Each row has a name. After each piece below comes the name of the row it's from, unless a question asks for something else. Each question is about the rows just above it. Places in a row count from 0.

Columns, left to right: A W C X Y B D H L
K_494: [112 152 136 137 150 153 155 192 168]
K_690: [118 150 109 148 122 134 131  82 103]
K_787: [146  43 139 153 105 124 127 181 123]
K_538: [158 119 124 122 159 118  94  67 117]
K_485: [116 135 124 157 193 144 129 194 147]
K_291: [105 145 117 124 117 128 136  56 114]
K_216: [118 150 109 148 122 128 141  56 114]
K_460: [155  68 135 144  87 131 118 114 121]
K_139: [136 132 137 111  72 116 125 213 114]
K_567: [135 145 133 126 131 108 112 180 117]
K_203: [ 99 182 131 101 101 132 167  68 158]
Which column holds [112 118 146 158 116 105] top down? : A
Row and place of [125] in the named rows: : K_139, 6
Row and place of [157] in the named rows: : K_485, 3
Where do [118 150 109 148 122 134 131  82 103] appear? : K_690
[213] is at row and place : K_139, 7
Which column holds this, read top down? [ 43 119] : W

Columns, left to right: Z R T U F K Q
K_926: [ 84  51 107 134 132 145 156]
K_743: [ 98  62 167 108 148 139 204]
K_883: [ 98 146 167 108 148 139 204]
Row and place of [134] in the named rows: : K_926, 3
[146] is at row and place : K_883, 1
Which column holds [132 148] top down? : F

Columns, left to right: filu Pul Litek bepus sil zibaz vib fano rez
K_489: [113 112 135 101 144  83 115  95 113]
K_894: [132 139 175 136 160  96 155 136  93]
K_565: [145 137 142  95 107 135 110  92 111]
K_413: [146 149  47 140 129 132 142 126  97]
K_466: [141 105 102 131 123 137 126 127 131]
K_310: [136 116 112 138 151 131 136 130 139]
K_634: [103  86 106 114  84 205 119 102 135]
K_202: [146 149  47 140 129 109  67 118 115]
K_609: [146 149  47 140 129 109  67 118 162]
K_312: [171 182 216 158 115 124 175 158  81]
K_577: [103  86 106 114  84 205 172 102 135]
[145 146] is in which column, read top down? : filu
[131 138 114] is in which column, read top down? : bepus
Which column holds this, read top down? [162  81] : rez
[136  95 140 131 138] is in which column, read top down? : bepus

Columns, left to right: J P N G S
K_525: [132 150 165 119 114]
K_775: [142 121  80 136 144]
K_628: [176 117  86 128 154]
K_700: [ 71 137 153 149 132]
K_117: [226 133 142 105  83]
K_175: [118 104 122 121 101]
K_925: [103  93 118 127  99]
K_961: [111  86  98 111 119]
K_9: [129 127 103 131 149]
K_642: [132 127  96 117 139]
K_468: [141 139 141 121 125]
K_327: [131 135 138 122 121]
[103  96] is in which column, read top down? : N
Where in the named rows is [144]? : K_775, 4
Where in the named rows is [104]? : K_175, 1
Where in the named rows is [135]? : K_327, 1
Row and place of [128] in the named rows: : K_628, 3
Which column holds this, read top down? [121 127 111 131 117 121] : G
Which column holds [154 132  83 101  99 119 149 139 125 121] top down? : S

Columns, left to right: nilog sabo votik vileg
K_766: [141 166 153 177]
K_784: [120 114 160 118]
K_564: [112  98 180  92]
K_328: [123 176 138 151]
K_194: [142 178  74 132]
K_162: [196  32  63 103]
K_401: [150 188 176 203]
K_183: [ 99 197 114  99]
K_64: [102 179 119 101]
K_638: [130  79  81 133]
K_835: [ 92 197 125  79]
Row and place of [179] in the named rows: : K_64, 1
[141] is at row and place : K_766, 0
Which column holds [103 203] top down? : vileg
Which column holds [138  74  63 176 114 119  81] top down? : votik
[ 99 101 133  79] is in which column, read top down? : vileg

Columns, left to right: Fefaz puze nopu rugat bok seru mal Dibe dip
K_461: [213 145  88 194 104 165 128 147 183]
K_145: [153 218 104 206 102 101 128  48 176]
K_861: [121 109 100 151 148 140 131 173 133]
K_607: [ 94 176 122 162 165 116 150  90 175]
K_289: [136 127 144 116 130  80 136 156 142]
K_927: [153 115 143 109 117 105 125 132 147]
K_578: [141 127 110 116 116 136 119 126 127]
K_150: [ 94 176 122 162 165 116 150  90 143]
Which column holds [194 206 151 162] top down? : rugat
[140 116] is in which column, read top down? : seru
[144] is at row and place : K_289, 2
[142] is at row and place : K_289, 8
Where in the named rows is [183]? : K_461, 8

Columns, left to right: zasi dudof taz nofum
K_590: [140 122 101 157]
K_464: [196 152 141 136]
K_769: [185 211 151  68]
K_871: [129 102 112 147]
K_893: [105 124 127 118]
K_845: [118  95 103 178]
Which column holds [151 112 127] top down? : taz
[141] is at row and place : K_464, 2
Row and place of [136] in the named rows: : K_464, 3

Columns, left to right: gino bebop vove naru Zaz mena fufus Gegi
K_616: [173 137  73 109 141 144  50 158]
K_132: [138 115 113  90 142 116 110  99]
K_981: [187 162 118  61 144 150 141 166]
K_689: [127 122 135 116 123 119 122 173]
K_424: [148 110 127 113 172 113 167 143]
Which column holds [ 50 110 141 122] top down? : fufus
Which column holds this, read top down? [173 138 187 127] : gino
Row and place of [172] in the named rows: : K_424, 4
Row and place of [158] in the named rows: : K_616, 7

Columns, left to right: nuve Temam Pesi nomog
K_168: [138  75 122 188]
K_934: [166  98 193 218]
K_754: [123  98 193 218]
[122 193] is in which column, read top down? : Pesi
[123] is at row and place : K_754, 0
Which column holds [166 123] top down? : nuve
[138] is at row and place : K_168, 0

Columns, left to right: Nimo laga kovo fuf Kaso zuli zego nuko rimo sof
K_881: [168 128 137 127 167  86 129 152  55 134]
K_997: [114 130 142 149 115 142  91 133 156 103]
K_828: [125 109 117  88 124 112 155 128  96 156]
K_484: [139 147 157  92 150 138 119 143 167 110]
[129] is at row and place : K_881, 6
Which column holds [129  91 155] top down? : zego
[134] is at row and place : K_881, 9
Which column holds this, read top down? [149  88  92] : fuf
[156  96 167] is in which column, read top down? : rimo
[109 147] is in which column, read top down? : laga

Columns, left to right: Biko Muta lites fegi Tulap depi bom gel
K_365: [ 89  84  69 140 136 168 105  98]
K_598: [ 97 114 118 147 114 146 128  82]
K_856: [151 174 145 158 127  98 163 138]
K_957: [ 96 124  82 132 202 115 139 186]
K_749: [150 161 145 152  97 118 141 125]
K_269: [ 96 124  82 132  97 115 139 186]
K_80: [ 84  85 107 127 114 167 100  77]
K_823: [ 99  64 108 110  78 195  69  86]
Which column holds [146  98 115 118 115] top down? : depi
Which column holds this, read top down? [ 82 138 186] : gel
Row and place of [85] in the named rows: : K_80, 1
[114 127 202  97  97 114] is in which column, read top down? : Tulap
[125 186] is in which column, read top down? : gel
Which column holds this, read top down? [128 163] : bom

Columns, left to right: sovi ginez takag nir
K_24: [ 85 177 153 190]
K_662: [ 93 189 117  83]
K_558: [148 177  84 141]
K_321: [ 93  86 117  83]
K_546: [ 93 189  83  83]
Row and place of [85] in the named rows: : K_24, 0
[86] is at row and place : K_321, 1
[ 93 148  93] is in which column, read top down? : sovi
Where in the named rows is [153]? : K_24, 2

Columns, left to right: Tor buga fata Gup
K_864: [213 205 231 107]
K_611: [183 193 171 125]
K_55: [165 197 177 162]
Which column holds [125 162] top down? : Gup
[205 193] is in which column, read top down? : buga

Columns, left to right: ruzu gomup diz sakap pivaf ruva sib
K_3: [118 107 142 180  80  89  85]
K_508: [143 163 153 102  88 105  96]
K_416: [124 138 112  84  96 106 104]
K_120: [ 85  85  78 103 217 183 198]
K_366: [126 110  81 102 114 145 131]
K_855: [163 164 144  97 104 167 129]
Which column holds this, read top down? [102  84 103] : sakap
[142] is at row and place : K_3, 2
Where in the named rows is [217]? : K_120, 4
[103] is at row and place : K_120, 3
Which column holds [118 143] top down? : ruzu
Row and place of [80] in the named rows: : K_3, 4
Which column holds [104 198 131] top down? : sib

Columns, left to right: Negu Gumo vofe nesoz
K_938: [173 208 117 123]
K_974: [154 126 121 130]
K_772: [ 87 122 107 116]
[116] is at row and place : K_772, 3
Which column holds this, read top down? [117 121] : vofe
Where in the named rows is [117]? : K_938, 2

Columns, left to right: lito Mit nolus zudob Fer nopes nurok
K_159: [ 71  37  84  52 104 142 107]
K_791: [157  51 189  60 154 167  42]
K_940: [134  79 213 155  96  82 201]
K_444: [157 154  45 175 217 154 219]
K_458: [ 49 165 207 128 208  54 110]
K_767: [165  79 213 155  96  82 201]
K_275: [ 99 149 118 135 141  78  87]
K_227: [106  75  37 164 206  94  95]
K_722: [170  53 105 203  96 137 122]
K_630: [201  58  37 199  47 209 163]
Which column holds [ 84 189 213] top down? : nolus
Row and place of [170] in the named rows: : K_722, 0
Which column holds [157  49] top down? : lito
Which column holds this, read top down? [104 154  96 217 208  96 141] : Fer
Which column holds this, read top down? [154  54] : nopes

Columns, left to right: luvut kom fenop Pufum tipud tere Buse
K_655: [ 56  51  87 121 128 125 143]
K_309: [ 99 106 122 119  94  84  85]
K_445: [106 118 149 161 135  92  80]
Where in the named rows is [84]? : K_309, 5
Which column holds this, read top down? [121 119] : Pufum
[122 149] is in which column, read top down? : fenop
[84 92] is in which column, read top down? : tere
Which column holds [56 99] top down? : luvut
Which column holds [85 80] top down? : Buse

Columns, left to right: vipez Kago kadok med giru rezol supet Pib kateg
K_247: [ 71  69 102  53 152 156 198 104 183]
K_539: [100 116 119 155 134 116 112 123  73]
K_258: [ 53 146 195  61  61  63  72 154  91]
K_414: [141  86 200 188 182 110 119 171 197]
K_438: [ 53 146 204  61  61  63  72 154  91]
K_713: [141  86 200 188 182 110 198 104 183]
Which column holds this, read top down? [146  86 146  86] : Kago
Which column holds [204 200] top down? : kadok
Where in the named rows is [71]? : K_247, 0
[123] is at row and place : K_539, 7

Columns, left to right: Tosir vaned bepez gad vavi dasi zema Nud simo Mus
K_937: [147 158 101 116 114 117 171 141 126 122]
K_299: [124 116 137 162 121 115 113 111 137 132]
K_356: [135 225 149 125 165  91 174 173 133 144]
K_300: [142 201 131 125 139  79 194 145 113 139]
K_230: [131 187 130 107 138 108 162 143 131 127]
K_511: [131 187 130 107 138 108 153 146 133 132]
[122 132 144 139] is in which column, read top down? : Mus
Which column holds this, read top down? [124 135] : Tosir

Columns, left to right: Zab putu Gupe mek buput Mis bonu pogik
K_75: [ 96 204 196 123 100 145 108  94]
K_266: [128 208 133  98 158  87 141  83]
K_716: [ 96 204 196 123 100 131  92 103]
K_739: [ 81 207 133 128 157  87 141  85]
K_836: [175  49 124 158  51 128 101 149]
K_102: [128 205 132  97 158  88 140  82]
K_744: [188  68 154 154  80 170 128 154]
K_562: [175  49 124 158  97 128 128 174]
[82] is at row and place : K_102, 7
Which column holds this, read top down? [ 85 149  82 154] : pogik
Which column holds this, read top down? [128  96  81 175 128 188 175] : Zab
Which column holds this, read top down? [128 158  97 154 158] : mek

Columns, left to right: Tof puz zenak tomi Bor gafa rurus lor faf
K_351: [129 159 128 118 129 154 133 103 119]
K_385: [134 132 115 146 127 133 159 146 118]
K_757: [127 132 115 146 127 133 159 146 118]
K_307: [126 134 122 167 123 149 158 130 149]
K_804: [117 170 129 113 124 128 119 106 125]
K_857: [136 138 119 206 129 125 128 107 138]
K_734: [117 170 125 113 124 128 119 106 125]
K_684: [136 138 119 206  87 125 128 107 138]
K_585: [119 141 123 100 119 146 121 110 127]
[125 138 125 138 127] is in which column, read top down? : faf
Which column holds [103 146 146 130 106 107 106 107] top down? : lor
Which column holds this, read top down? [128 119 128] : rurus
Where in the named rows is [122]? : K_307, 2
Row and place of [158] in the named rows: : K_307, 6
Which column holds this, read top down? [130 106 107 106] : lor
find: [129 159 128 118 129 154 133 103 119] : K_351

Columns, left to right: Zanun Lofiv Mot nurof nazu tofus rezak
K_379: [146 163 195 128 132 130 131]
K_983: [146 163 195 128 128 133 136]
K_599: [146 163 195 128 132 194 138]
[130] is at row and place : K_379, 5
Row and place of [194] in the named rows: : K_599, 5
Which column holds this, read top down? [133 194] : tofus
Where in the named rows is [131]? : K_379, 6

